Below are the code and all the weights of a small trained network. Each question names an input and a class and asks about switching units off, where a switched-off unit gives its printed mean instead of its output.

import numpy as np


def w(rows, s, z=0):
    codes = np.array(rows[::2]) - 128.0
    scale = np.full(codes.shape[1], s)
    scale[-1] = z or s
    return codes * scale


def norm(h):
    return h / np.sqrt((h * h).mean(-1, keepdims=True) + 1e-5)


def f(y):
    return y / 2 * (1 + np.tanh(0.7978845608 * (y + 0.044715 * y**3)))


def log_softmax(a):
    a = a - a.max(-1, keepdims=True)
    return a - np.log(np.exp(a).sum(-1, keepdims=True))


def net(x, mask):
    res = np.array(x, float).reshape(1, 5) / 4 @ E
    u = 0
    for l in range(3):
        y = f(norm(res) @ A[l][:, :-1].T + A[l][:, -1])
        res = res + np.where(mask[u : u + 6], y, B[l][:, -1]) @ B[l][:, :-1]
        u += 6
    return log_softmax(norm(res)[-1] @ U[:, :-1].T + U[:, -1])


A, B = {}, {}
E = w([
[81,122,84,136,160,120,160],'x0',
[119,81,185,41,136,104,112],'x1',
[172,199,120,11,103,63,83],'x2',
[73,82,80,89,83,125,105],'x3',
[81,153,235,113,63,204,193],'x4',
],0.011)
A[0] = w([
[82,37,165,78,165,227,58,96],'L0N1',
[41,119,145,152,6,165,45,79],'L0N2',
[252,221,189,94,160,103,186,16],'L0N3',
[53,148,162,23,77,151,79,5],'L0N4',
[58,142,131,96,50,215,57,1],'L0N5',
[131,2,162,113,159,179,52,166],'L0N6',
],0.0085,0.0049)
B[0] = w([
[177,58,169,37,135,82,203,207],'L0N1',
[203,63,29,159,79,158,254,217],'L0N2',
[152,222,220,169,64,158,38,253],'L0N3',
[74,104,131,98,154,233,73,239],'L0N4',
[169,92,88,59,3,133,111,173],'L0N5',
[101,153,186,154,180,9,239,239],'L0N6',
],0.0095,0.0036)
A[1] = w([
[142,109,134,2,147,114,101,96],'L1N1',
[63,71,183,177,68,177,193,132],'L1N2',
[213,201,194,116,81,133,102,2],'L1N3',
[90,86,141,143,162,143,82,102],'L1N4',
[98,13,106,132,90,92,86,80],'L1N5',
[60,173,147,45,78,155,146,61],'L1N6',
],0.0098,0.0072)
B[1] = w([
[50,121,140,247,114,175,71,219],'L1N1',
[100,186,11,141,144,98,103,254],'L1N2',
[229,152,254,81,74,55,172,208],'L1N3',
[62,122,95,104,87,65,174,115],'L1N4',
[174,152,187,32,99,130,203,160],'L1N5',
[34,7,127,59,129,228,43,186],'L1N6',
],0.0076,0.0053)
A[2] = w([
[197,77,149,115,106,157,154,156],'L2N1',
[72,54,203,16,164,187,47,9],'L2N2',
[142,13,132,211,73,117,151,101],'L2N3',
[142,100,75,50,1,219,200,2],'L2N4',
[233,157,81,109,159,94,128,105],'L2N5',
[132,148,156,98,69,212,228,70],'L2N6',
],0.0088,0.0064)
B[2] = w([
[205,75,143,145,86,58,128,176],'L2N1',
[2,78,180,192,175,209,76,231],'L2N2',
[133,191,200,111,135,144,134,176],'L2N3',
[250,54,86,109,40,163,172,254],'L2N4',
[166,122,129,108,109,83,60,195],'L2N5',
[147,79,46,99,138,116,80,200],'L2N6',
],0.013,0.004)
U = w([
[61,201,66,247,175,224,208,190],'0',
[194,161,169,204,176,106,117,1],'1',
[62,61,181,68,180,67,232,111],'2',
[153,155,19,113,169,71,30,165],'3',
[18,60,200,78,123,249,26,244],'4',
[221,228,244,121,66,161,56,204],'5',
[207,50,45,78,22,212,212,230],'6',
],0.017,0.0039)

Each question gives the input, the list of numbers given to net, and the class t.
The units are the neurons (one row each of A and B). Each row of codes is followed by its name. A weight is (code - 128) times the scale printed after its matrix; where a second scale follows, it is the last column's (A, B and U).
mask holds one flag per neuron, layer by layer. A switched-off neuron (its flag False) gives its mean, the last column of its row in B, instead of its output. The means were averaged over made-up inputs and are rounded, as every weight is.
A unit's drop is (log p(t) with every unit on - log p(t) with that unit switched off) / (log p(t) with every unit on - log p(t) with every unit switched off).
The circuit of an input: a set's keep is (log p(t) with only the set's units on - log p(t) with every unit switched off) / (log p(t) with every unit on - log p(t) with every unit switched off). Starting from the 12 units with the biggest drops (on a tie, the unit counted first), units are removed one at a time, each time the one whose removal leaves the highest keep (on an exact tie, the one counted first), for as long as the keep stays at least 0.8.
circuit, biggest first: the units of the circuit, biggest drop first
most important unit: the unit with the biggest drop
k most important neurons: the k neurons with the biggest drops, biggest first
top k neurons in layer l: the k neurons of layer l with the biggest drops, biggest first
drop of u: that unit's drop, to one decimal
input [-7,1,-2,-1,-1], class 1: circuit, biggest first -> L0N6
input [-3,3,-1,-6,-6], class 5: top 2 neurons in layer 1 -> L1N2, L1N3
input [2,7,7,-8,-8], class 5: circuit, biggest first -> L0N3, L1N2
input [2,-3,2,0,1], class 5: 2 most important neurons -> L0N4, L0N2
input [2,7,3,6,-6], class 4: 4 most important neurons -> L1N1, L0N2, L2N2, L1N2
input [-8,-7,-2,0,2], class 0: 4 most important neurons -> L0N1, L1N2, L1N5, L1N3
input [6,-3,4,4,0], class 4: 4 most important neurons -> L0N2, L1N6, L1N2, L0N6
input [-6,-7,7,4,1], class 6: top 2 neurons in layer 2 -> L2N4, L2N3
input [6,2,-8,2,3], class 0: 2 most important neurons -> L1N2, L1N3
input [-8,-1,-8,2,4], class 6: 3 most important neurons -> L0N2, L0N1, L1N1
input [7,7,2,-3,-2], class 4: 4 most important neurons -> L0N2, L1N1, L1N2, L1N3
input [-3,3,4,8,8], class 6: 3 most important neurons -> L0N2, L2N4, L0N5
input [-6,-2,6,0,8], class 4: 3 most important neurons -> L1N6, L0N4, L2N2
input [-1,4,-3,4,1], class 2: most important neuron -> L0N6
input [7,5,-7,-5,0], class 2: top 3 neurons in layer 0 -> L0N1, L0N3, L0N6
input [-4,1,-3,0,-6], class 1: top 3 neurons in layer 0 -> L0N6, L0N4, L0N1
input [5,3,-5,1,-6], class 2: drop of L2N5 -> 0.0
input [-5,-4,-8,2,8], class 6: drop of L0N2 -> 0.8
input [-2,0,-5,-2,2], class 0: drop of L1N2 -> 0.2
input [-1,7,-8,-3,6], class 2: most important unit -> L0N1
